Here is a tiny trained network, its code and every weight. The questions are about switching its units off for an input and a target symbol, where a switched-off unit gives its printed mean instead of its output.

import numpy as np


def w(rows, s, z=0):
    codes = np.array(rows[::2]) - 128.0
    scale = np.full(codes.shape[1], s)
    scale[-1] = z or s
    return codes * scale


def f(y):
    return np.maximum(y, 0)


def softmax(a):
    e = np.exp(a - a.max(-1, keepdims=True))
    return e / e.sum(-1, keepdims=True)


def log_softmax(a):
    a = a - a.max(-1, keepdims=True)
    return a - np.log(np.exp(a).sum(-1, keepdims=True))


def net(x, mask):
    ids = ['ΓΛΣΨΩβζμ'.index(c) for c in x.split()]
    T = len(ids)
    res = E[ids] + P[:T]
    u = 0
    for l in range(3):
        r = res
        for j in range(3):
            rows = slice(2 * j, 2 * j + 2)
            q, k, v = (r @ M[l][rows].T for M in (Q, K, V))
            z = softmax(np.where(np.tri(T) > 0, q @ k.T / 2**0.5, -1e9)) @ v
            o = O[l][rows]
            res = res + np.where(mask[u + j], z, o[:, -1]) @ o[:, :-1]
        u += 3
        y = f(res @ A[l][:, :-1].T + A[l][:, -1])
        res = res + np.where(mask[u : u + 8], y, B[l][:, -1]) @ B[l][:, :-1]
        u += 8
    return log_softmax(res[-1] @ U[:, :-1].T + U[:, -1])


Q, K, V, O, A, B = {}, {}, {}, {}, {}, {}
E = w([
[110,52,151,130],'Γ',
[63,185,255,42],'Λ',
[106,33,150,139],'Σ',
[140,82,177,130],'Ψ',
[133,76,169,135],'Ω',
[195,207,81,157],'β',
[254,52,61,149],'ζ',
[45,103,91,13],'μ',
],0.0069)
P = w([
[254,75,211,41],'0',
[62,114,170,226],'1',
[166,121,153,78],'2',
[63,140,157,230],'3',
[154,143,127,88],'4',
[77,161,166,221],'5',
[145,161,106,94],'6',
[91,184,169,214],'7',
[135,174,80,95],'8',
[77,165,180,210],'9',
[134,165,82,102],'10',
],0.0051)
Q[0] = w([
[150,54,178,184],'0.h0',
[125,39,201,162],'0.h0',
[134,110,123,12],'0.h1',
[132,109,122,1],'0.h1',
[212,153,31,57],'0.h2',
[205,83,33,41],'0.h2',
],0.0096)
K[0] = w([
[150,114,64,181],'0.h0',
[161,85,90,190],'0.h0',
[53,8,183,80],'0.h1',
[25,2,197,67],'0.h1',
[239,120,89,201],'0.h2',
[232,45,83,234],'0.h2',
],0.01)
V[0] = w([
[231,151,112,99],'0.h0',
[16,246,181,124],'0.h0',
[179,205,72,156],'0.h1',
[165,216,63,170],'0.h1',
[118,254,190,93],'0.h2',
[120,57,175,173],'0.h2',
],0.0057)
O[0] = w([
[211,128,219,102,211],'0.h0',
[117,220,3,109,2],'0.h0',
[113,147,165,204,144],'0.h1',
[98,155,153,207,115],'0.h1',
[101,181,253,170,188],'0.h2',
[145,53,88,160,229],'0.h2',
],0.0062,0.0009)
A[0] = w([
[125,153,146,227,181],'0.n0',
[194,103,142,86,253],'0.n1',
[129,141,136,192,154],'0.n2',
[117,1,64,56,170],'0.n3',
[149,106,191,105,138],'0.n4',
[164,83,152,215,19],'0.n5',
[75,188,153,200,226],'0.n6',
[166,151,71,118,56],'0.n7',
],0.0071,0.0018)
B[0] = w([
[78,89,110,213,242],'0.n0',
[168,169,138,123,239],'0.n1',
[102,92,114,181,196],'0.n2',
[145,194,116,203,243],'0.n3',
[182,137,157,110,200],'0.n4',
[111,2,131,180,186],'0.n5',
[56,100,144,195,252],'0.n6',
[205,136,110,73,145],'0.n7',
],0.0074,0.003)
Q[1] = w([
[134,122,110,79],'1.h0',
[91,96,158,160],'1.h0',
[139,57,104,239],'1.h1',
[2,72,70,128],'1.h1',
[209,164,66,28],'1.h2',
[247,171,37,36],'1.h2',
],0.0095)
K[1] = w([
[115,115,149,104],'1.h0',
[144,107,124,162],'1.h0',
[132,121,3,158],'1.h1',
[137,187,63,79],'1.h1',
[160,36,147,127],'1.h2',
[172,14,146,124],'1.h2',
],0.011)
V[1] = w([
[156,92,96,63],'1.h0',
[65,155,32,168],'1.h0',
[40,121,186,91],'1.h1',
[229,130,87,172],'1.h1',
[185,153,98,253],'1.h2',
[59,176,253,87],'1.h2',
],0.0048)
O[1] = w([
[54,146,118,170,54],'1.h0',
[156,4,235,146,61],'1.h0',
[26,178,151,99,85],'1.h1',
[227,85,121,145,196],'1.h1',
[222,161,19,164,254],'1.h2',
[141,13,232,119,139],'1.h2',
],0.0042,0.0031)
A[1] = w([
[182,158,125,91,254],'1.n0',
[168,148,127,100,226],'1.n1',
[201,144,87,122,119],'1.n2',
[2,130,139,139,148],'1.n3',
[125,114,102,173,123],'1.n4',
[130,95,120,167,97],'1.n5',
[130,87,197,190,141],'1.n6',
[113,159,139,161,131],'1.n7',
],0.0094,0.0064)
B[1] = w([
[179,235,154,99,255],'1.n0',
[175,216,145,103,224],'1.n1',
[63,173,203,114,197],'1.n2',
[2,118,186,130,193],'1.n3',
[121,81,78,173,192],'1.n4',
[137,53,92,129,178],'1.n5',
[135,51,124,63,252],'1.n6',
[74,91,114,172,165],'1.n7',
],0.0077,0.0064)
Q[2] = w([
[153,130,26,216],'2.h0',
[107,138,187,47],'2.h0',
[130,77,155,123],'2.h1',
[133,2,192,114],'2.h1',
[90,165,149,204],'2.h2',
[184,99,85,40],'2.h2',
],0.0055)
K[2] = w([
[92,64,81,176],'2.h0',
[168,210,130,89],'2.h0',
[97,97,98,148],'2.h1',
[66,62,59,187],'2.h1',
[64,2,56,215],'2.h2',
[176,197,142,89],'2.h2',
],0.01)
V[2] = w([
[151,198,152,103],'2.h0',
[51,1,115,175],'2.h0',
[80,49,91,179],'2.h1',
[163,180,146,99],'2.h1',
[149,206,170,95],'2.h2',
[149,200,169,97],'2.h2',
],0.0063)
O[2] = w([
[131,144,119,49,191],'2.h0',
[155,84,127,253,8],'2.h0',
[121,30,85,61,3],'2.h1',
[126,193,157,168,208],'2.h1',
[198,127,116,82,111],'2.h2',
[202,127,115,80,114],'2.h2',
],0.0054,0.0057)
A[2] = w([
[183,169,203,72,177],'2.n0',
[206,182,227,50,185],'2.n1',
[100,151,137,1,46],'2.n2',
[85,146,169,166,61],'2.n3',
[42,90,226,34,43],'2.n4',
[22,135,81,109,254],'2.n5',
[76,87,117,172,101],'2.n6',
[51,140,231,182,33],'2.n7',
],0.0049,0.0056)
B[2] = w([
[89,141,84,107,220],'2.n0',
[84,132,71,103,251],'2.n1',
[243,2,93,172,185],'2.n2',
[188,94,134,156,140],'2.n3',
[183,102,233,120,156],'2.n4',
[62,156,153,118,172],'2.n5',
[108,125,80,119,176],'2.n6',
[226,75,140,204,155],'2.n7',
],0.0076,0.018)
U = w([
[109,165,162,151,212],'Γ',
[148,105,185,112,96],'Λ',
[155,125,139,140,4],'Σ',
[142,128,79,95,203],'Ψ',
[192,139,177,167,129],'Ω',
[101,105,87,148,67],'β',
[226,84,132,136,48],'ζ',
[2,174,120,106,180],'μ',
],0.0081,0.0028)

Each question gives the input, a string of symbols that net reads in full, and the target symbol t.
The units are the heads (2 rows each of Q, K, V and O) and the neurons (one row each of A and B). Each row of codes is followed by its name. A weight is (code - 128) times the scale printed after its matrix; where a second scale follows, it is the last column's (O, A, B and U).
mask holds one flag per unit, layer by layer, with each layer's heads first. A switched-off unit (its flag False) gives its mean, the last column of its rows in O or B, instead of its output. The means were averaged over made-up inputs and are rounded, as every weight is.
A unit's drop is (log p(t) with every unit on - log p(t) with that unit switched off) / (log p(t) with every unit on - log p(t) with every unit switched off).
The circuit of an input: a set's keep is (log p(t) with only the set's units on - log p(t) with every unit switched off) / (log p(t) with every unit on - log p(t) with every unit switched off). Starting from the 12 units with the biggest drops (on a tie, the unit counted first), units are removed one at a time, each time the one whose removal leaves the highest keep (on an exact tie, the one counted first), for as long as the keep stays at least 0.8.
circuit, biggest first: the units of the circuit, biggest drop first
unit that matters most: the unit with the biggest drop
top k neurons: the k neurons with the biggest drops, biggest first
top k neurons in layer l: the k neurons of layer l with the biggest drops, biggest first
heads that matter: for each layer, one digit per head in row order, 1 if its drop is at least 0.15 and else 0, layers parted by /
input ζ β Ψ β Σ Ψ Ω β Γ β Γ, target μ: circuit, biggest first -> (2.n2)
input β Σ Γ, target Ψ: heads that matter -> 000 / 000 / 101
input Γ Ψ β Γ ζ Γ Σ ζ Σ Ω, target ζ: top 2 neurons -> (1.n6 0.n3)
input β β Ψ, target Ψ: heads that matter -> 000 / 000 / 101
input ζ β Ψ Ω Σ Σ Σ, target Γ: top 3 neurons -> (0.n3 1.n6 1.n3)
input ζ Γ Γ Σ β Ψ Σ Σ ζ, target μ: circuit, biggest first -> (1.n2 2.n2)
input Λ Λ Σ Ω Ψ Ω β Λ Σ Ψ, target Λ: top 2 neurons -> (2.n4 1.n6)
input Γ Λ ζ Σ β, target Ψ: heads that matter -> 011 / 000 / 101
input μ ζ Λ Λ μ β β β ζ, target μ: heads that matter -> 000 / 001 / 010
input Ψ Σ β β Ω Ψ μ Ω, target μ: top 4 neurons -> (0.n3 1.n3 1.n6 2.n2)
input β Γ Γ Σ Σ β Γ Σ β Ψ Σ, target Ω: top 3 neurons in layer 1 -> (1.n6 1.n3 1.n0)
input Λ Γ Ω, target Ψ: heads that matter -> 000 / 000 / 101
input Ω ζ Γ Γ Ψ β, target β: top 2 neurons in layer 0 -> (0.n0 0.n6)
input Γ β Γ Ψ, target β: unit that matters most -> 2.h0
input β Σ μ Γ Σ, target μ: top 4 neurons -> (0.n0 0.n3 1.n6 0.n6)
input Γ ζ β β β Σ Σ Ω ζ μ Σ, target Γ: top 2 neurons -> (1.n6 0.n3)
input Γ β Λ Γ β, target μ: top 2 neurons -> (1.n6 1.n2)
input Ψ Λ Ψ Ψ, target Λ: top 2 neurons -> (2.n4 1.n3)
input Ω μ Λ, target Ψ: top 2 neurons in layer 2 -> (2.n2 2.n1)
input Γ Ω β, target Ψ: heads that matter -> 010 / 000 / 101
input ζ Σ β ζ μ, target Ψ: top 2 neurons -> (2.n2 0.n0)
input μ Σ Ψ β ζ β Ψ Λ ζ Σ, target ζ: heads that matter -> 000 / 010 / 011
input Γ β ζ, target Ψ: top 2 neurons -> (1.n2 0.n0)
input ζ Γ Σ Γ Σ Σ ζ Ω Λ Γ, target Λ: unit that matters most -> 1.h2
input Σ β Ω, target Ψ: heads that matter -> 010 / 000 / 101
